Below are the code and all the weights of a small trained network. Each question names an input and a target symbol and asks about switching units off, where a switched-off unit gives its printed mean instead of its output.

import numpy as np


def w(rows, s, z=0):
    codes = np.array(rows[::2]) - 128.0
    scale = np.full(codes.shape[1], s)
    scale[-1] = z or s
    return codes * scale


def f(y):
    return np.maximum(y, 0)


def softmax(a):
    e = np.exp(a - a.max(-1, keepdims=True))
    return e / e.sum(-1, keepdims=True)


def log_softmax(a):
    a = a - a.max(-1, keepdims=True)
    return a - np.log(np.exp(a).sum(-1, keepdims=True))


def net(x, mask):
    ids = ['ΓΔΣεηφ'.index(c) for c in x.split()]
    T = len(ids)
    res = E[ids] + P[:T]
    u = 0
    for l in range(3):
        q, k, v = (res @ M[l].T for M in (Q, K, V))
        z = softmax(np.where(np.tri(T) > 0, q @ k.T / 2**0.5, -1e9)) @ v
        res = res + np.where(mask[u], z, O[l][:, -1]) @ O[l][:, :-1]
        u += 1
        y = f(res @ A[l][:, :-1].T + A[l][:, -1])
        res = res + np.where(mask[u : u + 8], y, B[l][:, -1]) @ B[l][:, :-1]
        u += 8
    return log_softmax(res[-1] @ U[:, :-1].T + U[:, -1])


Q, K, V, O, A, B = {}, {}, {}, {}, {}, {}
E = w([
[212,160,170,125,130,135,149,123,102],'Γ',
[75,109,31,104,86,143,140,155,176],'Δ',
[85,63,80,94,128,171,158,217,250],'Σ',
[136,163,161,143,144,83,83,153,217],'ε',
[121,202,102,66,126,118,151,129,106],'η',
[151,138,176,91,195,151,81,56,125],'φ',
],0.013)
P = w([
[160,201,53,155,127,161,114,137,142],'0',
[48,148,166,178,205,168,104,184,134],'1',
[126,78,136,75,79,103,74,113,108],'2',
[174,92,62,146,251,178,150,127,182],'3',
[36,148,170,185,209,167,98,183,139],'4',
[120,73,137,69,93,61,121,101,100],'5',
],0.014)
Q[0] = w([
[82,88,128,24,83,75,31,142,63],'0.h0',
[121,8,187,107,7,2,172,97,78],'0.h0',
],0.0074)
K[0] = w([
[118,99,150,84,99,44,161,87,101],'0.h0',
[58,12,179,97,174,40,171,133,110],'0.h0',
],0.011)
V[0] = w([
[137,196,112,104,67,115,169,62,5],'0.h0',
[254,106,192,157,161,78,79,69,96],'0.h0',
],0.0062)
O[0] = w([
[243,80,41,104,180,179,19,130,147,253],'0.h0',
[116,253,105,101,66,200,173,3,179,1],'0.h0',
],0.0067,0.0028)
A[0] = w([
[84,72,92,64,6,125,183,116,150,26],'0.n0',
[73,171,205,131,109,174,190,152,127,47],'0.n1',
[94,58,117,70,102,165,131,150,181,141],'0.n2',
[116,118,206,171,122,94,116,92,121,115],'0.n3',
[227,177,174,166,2,73,153,146,169,191],'0.n4',
[190,169,97,189,63,155,211,142,89,4],'0.n5',
[65,60,129,132,172,133,78,47,80,105],'0.n6',
[165,151,140,173,90,123,83,25,105,27],'0.n7',
],0.0072,0.0032)
B[0] = w([
[136,121,90,128,96,217,116,248,141,186],'0.n0',
[71,53,127,170,114,164,34,85,124,170],'0.n1',
[140,232,161,136,127,75,90,108,124,254],'0.n2',
[84,130,67,109,79,73,150,143,137,169],'0.n3',
[235,134,177,254,69,41,86,108,128,181],'0.n4',
[66,82,122,188,78,192,112,149,37,143],'0.n5',
[127,164,106,137,74,119,171,195,109,226],'0.n6',
[70,24,163,128,171,77,135,94,127,186],'0.n7',
],0.0082,0.0032)
Q[1] = w([
[215,107,132,74,68,104,15,106,140],'1.h0',
[184,88,86,156,191,113,129,95,254],'1.h0',
],0.0055)
K[1] = w([
[150,138,128,2,92,172,117,132,173],'1.h0',
[178,95,122,165,210,151,71,111,194],'1.h0',
],0.0072)
V[1] = w([
[70,109,147,181,187,46,225,150,2],'1.h0',
[58,172,93,42,116,244,94,55,143],'1.h0',
],0.0035)
O[1] = w([
[96,139,222,93,2,236,10,168,158,7],'1.h0',
[140,42,126,123,140,77,132,101,194,80],'1.h0',
],0.007,0.002)
A[1] = w([
[124,118,195,144,192,152,180,137,70,147],'1.n0',
[102,92,123,166,43,81,121,139,79,4],'1.n1',
[159,228,70,142,168,208,234,68,204,232],'1.n2',
[126,158,159,52,18,115,133,127,2,126],'1.n3',
[138,46,125,141,148,47,61,171,163,191],'1.n4',
[129,149,39,128,36,88,90,165,171,139],'1.n5',
[127,145,83,128,160,143,162,89,68,104],'1.n6',
[181,133,60,77,86,181,138,163,56,142],'1.n7',
],0.0072,0.0034)
B[1] = w([
[57,208,74,151,107,118,155,174,217,167],'1.n0',
[128,162,155,107,132,224,146,86,152,152],'1.n1',
[173,92,254,182,109,95,93,65,171,222],'1.n2',
[169,90,75,142,167,129,136,81,157,171],'1.n3',
[111,179,142,105,138,203,223,93,71,253],'1.n4',
[158,174,196,92,201,134,99,151,147,202],'1.n5',
[119,101,196,129,132,132,144,120,131,165],'1.n6',
[96,130,69,174,190,155,70,97,96,191],'1.n7',
],0.0077)
Q[2] = w([
[180,186,126,1,99,86,131,94,48],'2.h0',
[129,119,129,46,52,141,146,177,104],'2.h0',
],0.0092)
K[2] = w([
[154,85,83,13,54,48,255,184,171],'2.h0',
[67,72,111,75,123,227,220,221,232],'2.h0',
],0.007)
V[2] = w([
[95,99,140,89,144,239,142,99,81],'2.h0',
[107,90,156,11,173,96,179,73,254],'2.h0',
],0.0054)
O[2] = w([
[176,119,192,254,156,68,139,133,107,123],'2.h0',
[82,119,77,168,151,145,32,149,157,4],'2.h0',
],0.0074,0.0032)
A[2] = w([
[209,147,149,211,151,164,137,152,157,77],'2.n0',
[101,112,48,83,111,122,36,155,100,70],'2.n1',
[98,149,78,197,72,134,71,115,155,58],'2.n2',
[224,106,112,78,78,115,167,87,154,32],'2.n3',
[174,43,138,157,112,64,96,26,153,72],'2.n4',
[35,116,170,159,2,120,129,124,133,2],'2.n5',
[220,115,91,97,155,94,168,89,104,74],'2.n6',
[44,144,168,116,35,128,185,200,105,91],'2.n7',
],0.0089,0.0072)
B[2] = w([
[59,126,78,81,126,93,96,109,101,246],'2.n0',
[141,157,160,147,157,140,136,127,136,159],'2.n1',
[177,91,120,99,181,123,100,132,114,140],'2.n2',
[133,117,166,206,112,187,124,186,107,174],'2.n3',
[89,153,71,96,52,145,181,172,65,255],'2.n4',
[143,226,56,221,61,255,131,93,105,150],'2.n5',
[96,58,149,214,114,171,38,131,178,248],'2.n6',
[172,36,110,79,102,37,92,118,147,219],'2.n7',
],0.0092,0.0062)
U = w([
[119,138,133,222,102,174,114,162,115,99],'Γ',
[111,239,51,138,220,215,185,241,86,116],'Δ',
[114,93,152,118,156,44,88,195,120,109],'Σ',
[204,215,178,126,144,108,186,42,186,253],'ε',
[144,90,91,182,240,117,6,66,166,101],'η',
[51,142,4,43,118,119,123,57,117,103],'φ',
],0.0042,0.0033)

Each question gives the input, a string of symbols that net reads in full, and the target symbol t.
The units are the heads (2 rows each of Q, K, V and O) and the neurons (one row each of A and B). Each row of codes is followed by its name. A weight is (code - 128) times the scale printed after its matrix; where a second scale follows, it is the last column's (O, A, B and U).
mask holds one flag per unit, layer by layer, with each layer's heads first. A switched-off unit (its flag False) gives its mean, the last column of its rows in O or B, instead of its output. The means were averaged over made-up inputs and are rounded, as every weight is.
A unit's drop is (log p(t) with every unit on - log p(t) with that unit switched off) / (log p(t) with every unit on - log p(t) with every unit switched off).
unit that matters most: the unit with the biggest drop
k most important neurons: the k neurons with the biggest drops, biggest first
k most important neurons of layer l: the k neurons of layer l with the biggest drops, biggest first
drop of u: that unit's drop, to one decimal
input Δ Δ φ Γ φ, target Σ: 3 most important neurons	2.n7, 0.n6, 1.n2
input Σ Δ η Σ η, target Γ: 2 most important neurons	2.n5, 0.n1
input Γ η Σ Δ, target Γ: 3 most important neurons	2.n3, 2.n4, 1.n2
input φ η Δ η, target φ: unit that matters most	2.n4
input Σ Γ η ε φ φ, target φ: 2 most important neurons	2.n4, 0.n7
input η Δ φ φ ε, target Δ: 2 most important neurons	1.n4, 1.n2
input Σ φ Σ Σ ε, target Γ: 3 most important neurons	2.n5, 0.n1, 2.n7
input Γ η Γ η Σ, target ε: 3 most important neurons of layer 0	0.n4, 0.n5, 0.n2
input Δ Σ Σ Γ, target Δ: 2 most important neurons of layer 1	1.n0, 1.n2
input Γ η η φ, target Γ: 3 most important neurons of layer 2	2.n4, 2.n3, 2.n6
input ε φ ε Σ η, target φ: 2 most important neurons	0.n4, 2.n7
input Σ Δ η Δ φ, target Γ: 3 most important neurons	2.n5, 0.n1, 2.n7
input Δ Δ η φ φ Γ, target Γ: 3 most important neurons of layer 2	2.n3, 2.n6, 2.n4
input Γ φ Γ Σ, target Γ: unit that matters most	2.n3
input φ Σ ε Δ, target φ: 2 most important neurons	2.n4, 1.n2
input φ η ε φ, target φ: 2 most important neurons of layer 2	2.n4, 2.n0
input Γ Δ ε η, target Γ: 2 most important neurons of layer 0	0.n5, 0.n4
input Δ Δ Γ, target Γ: 2 most important neurons	0.n4, 2.n3
input Γ η Δ η η, target ε: 2 most important neurons	0.n4, 0.n5
input Σ φ φ η Σ, target Γ: 3 most important neurons	2.n5, 0.n1, 2.n7
input Γ φ Γ Δ φ, target ε: 2 most important neurons of layer 0	0.n4, 0.n5
input η η ε η φ, target Δ: most important neuron of layer 1	1.n2
input Σ Σ η Σ, target Σ: drop of 2.n7	0.5
